Below are the code and all the weights of a small trained network. Each question names an input and a target symbol and asks about switching units off, where a switched-off unit gives its printed mean instead of its output.

import numpy as np


def w(rows, s, z=0):
    codes = np.array(rows[::2]) - 128.0
    scale = np.full(codes.shape[1], s)
    scale[-1] = z or s
    return codes * scale


def f(y):
    return y / 2 * (1 + np.tanh(0.7978845608 * (y + 0.044715 * y**3)))


def softmax(a):
    e = np.exp(a - a.max(-1, keepdims=True))
    return e / e.sum(-1, keepdims=True)


def log_softmax(a):
    a = a - a.max(-1, keepdims=True)
    return a - np.log(np.exp(a).sum(-1, keepdims=True))


def net(x, mask):
    ids = ['γζηθλμξτφψω'.index(c) for c in x.split()]
    T = len(ids)
    res = E[ids] + P[:T]
    q, k, v = (res @ M[0].T for M in (Q, K, V))
    z = softmax(np.where(np.tri(T) > 0, q @ k.T / 2**0.5, -1e9)) @ v
    res = res + np.where(mask[0], z, O[0][:, -1]) @ O[0][:, :-1]
    y = f(res @ A[0][:, :-1].T + A[0][:, -1])
    res = res + np.where(mask[1:13], y, B[0][:, -1]) @ B[0][:, :-1]
    return log_softmax(res[-1] @ U[:, :-1].T + U[:, -1])


Q, K, V, O, A, B = {}, {}, {}, {}, {}, {}
E = w([
[203,170,188,108,133],'γ',
[50,86,57,177,106],'ζ',
[63,97,70,167,100],'η',
[105,167,129,92,73],'θ',
[54,227,113,139,11],'λ',
[149,141,130,123,110],'μ',
[13,118,175,56,106],'ξ',
[120,126,143,205,5],'τ',
[142,70,234,187,53],'φ',
[148,108,121,164,130],'ψ',
[141,191,155,62,91],'ω',
],0.014)
P = w([
[129,145,189,197,158],'0',
[161,62,104,86,96],'1',
[53,121,141,187,139],'2',
[135,53,95,87,72],'3',
[24,140,151,135,118],'4',
[147,41,81,117,101],'5',
[2,138,106,152,170],'6',
],0.011)
Q[0] = w([
[67,148,248,178,213],'H1',
[101,223,214,254,125],'H1',
],0.016)
K[0] = w([
[153,133,117,104,247],'H1',
[228,171,33,170,203],'H1',
],0.015)
V[0] = w([
[138,217,11,101,170],'H1',
[167,191,79,204,38],'H1',
],0.011)
O[0] = w([
[147,254,93,28,124,1],'H1',
[182,175,122,161,29,162],'H1',
],0.009,0.0077)
A[0] = w([
[75,139,145,81,238,144],'N1',
[244,140,133,36,188,136],'N2',
[233,109,13,124,113,116],'N3',
[242,182,192,118,128,123],'N4',
[125,59,72,20,165,254],'N5',
[66,130,82,93,176,17],'N6',
[166,57,212,146,130,200],'N7',
[224,112,80,45,126,149],'N8',
[126,90,251,170,160,66],'N9',
[67,159,152,116,105,213],'N10',
[82,61,130,47,184,87],'N11',
[109,92,178,213,188,132],'N12',
],0.012,0.0061)
B[0] = w([
[147,82,177,170,116,157],'N1',
[102,245,9,208,50,131],'N2',
[185,44,113,39,145,148],'N3',
[89,108,126,213,61,143],'N4',
[18,124,104,20,151,170],'N5',
[190,161,149,90,137,136],'N6',
[148,142,121,164,251,253],'N7',
[178,245,176,101,141,134],'N8',
[84,145,81,106,4,214],'N9',
[156,121,185,139,135,190],'N10',
[196,167,55,190,160,172],'N11',
[136,152,183,101,99,236],'N12',
],0.017,0.014)
U = w([
[132,168,73,132,126,57],'γ',
[53,67,60,99,71,33],'ζ',
[79,77,81,87,86,42],'η',
[82,135,253,42,138,128],'θ',
[180,115,78,71,49,124],'λ',
[150,160,140,53,164,54],'μ',
[52,143,71,117,195,107],'ξ',
[183,72,88,165,172,65],'τ',
[51,141,227,184,160,254],'φ',
[133,128,217,60,187,58],'ψ',
[112,204,118,49,109,45],'ω',
],0.0054,0.0043)

Each question gives the input, a string of symbols that net reads in full, and the target symbol t.
The units are the heads (2 rows each of Q, K, V and O) and the neurons (one row each of A and B). Each row of codes is followed by its name. A weight is (code - 128) times the scale printed after its matrix; where a second scale follows, it is the last column's (O, A, B and U).
mask holds one flag per unit, heads first, then neurons. A switched-off unit (its flag False) gives its mean, the last column of its rows in O or B, instead of its output. The means were averaged over made-up inputs and are rounded, as every weight is.
A unit's drop is (log p(t) with every unit on - log p(t) with that unit switched off) / (log p(t) with every unit on - log p(t) with every unit switched off).
The circuit of an input: a set's keep is (log p(t) with only the set's units on - log p(t) with every unit switched off) / (log p(t) with every unit on - log p(t) with every unit switched off). Starting from the 12 units with the biggest drops (on a tie, the unit counted first), units are removed one at a time, each time the one whose removal leaves the highest keep (on an exact tie, the one counted first), for as long as the keep stays at least 0.8.
units of the circuit, in order: the units of the circuit, biggest drop first
most important unit: the unit with the biggest drop
top k neurons: the k neurons with the biggest drops, biggest first
input ξ ψ ω ξ θ μ, target ξ: top 3 neurons : (N5; N11; N7)
input θ ψ μ ζ τ η, target τ: units of the circuit, in order : (H1; N9; N3)
input μ ζ ξ ψ, target ξ: units of the circuit, in order : (H1; N5; N11)
input ω θ θ ζ ω ω, target ω: units of the circuit, in order : (H1; N8; N2)
input ω ψ ζ ψ ζ ψ, target ψ: units of the circuit, in order : (N9; N3; H1)
input ω ω ξ λ ω η, target λ: top 3 neurons : (N7; N3; N5)
input ω φ φ ζ μ ξ, target ξ: units of the circuit, in order : (N11; N5; H1)
input μ φ ξ ξ ψ ω, target ξ: top 3 neurons : (N5; N11; N7)
input λ φ φ η, target φ: most important unit : H1
input ψ ζ ω θ ξ η, target ξ: units of the circuit, in order : (N5; N11; H1)
input ξ ψ ω ξ τ θ, target τ: units of the circuit, in order : (H1; N9; N5; N12)
input ψ μ ω ζ, target ζ: units of the circuit, in order : (N7; H1; N5)
input ψ γ φ ξ ω ζ, target ξ: units of the circuit, in order : (H1; N5; N7)
input ψ μ λ λ ω μ, target λ: units of the circuit, in order : (H1; N3)
input γ ψ θ ζ, target ζ: most important unit : N7
input ω ω μ γ, target γ: units of the circuit, in order : (N2; H1)
input φ φ μ μ, target φ: top 3 neurons : (N7; N12; N3)
input τ τ φ μ, target φ: top 3 neurons : (N7; N12; N11)
input τ φ ω ψ μ ψ, target φ: top 4 neurons : (N7; N12; N11; N5)
input γ τ ψ τ, target τ: most important unit : N7
input ξ ω τ ω ζ ζ, target τ: top 3 neurons : (N9; N3; N5)
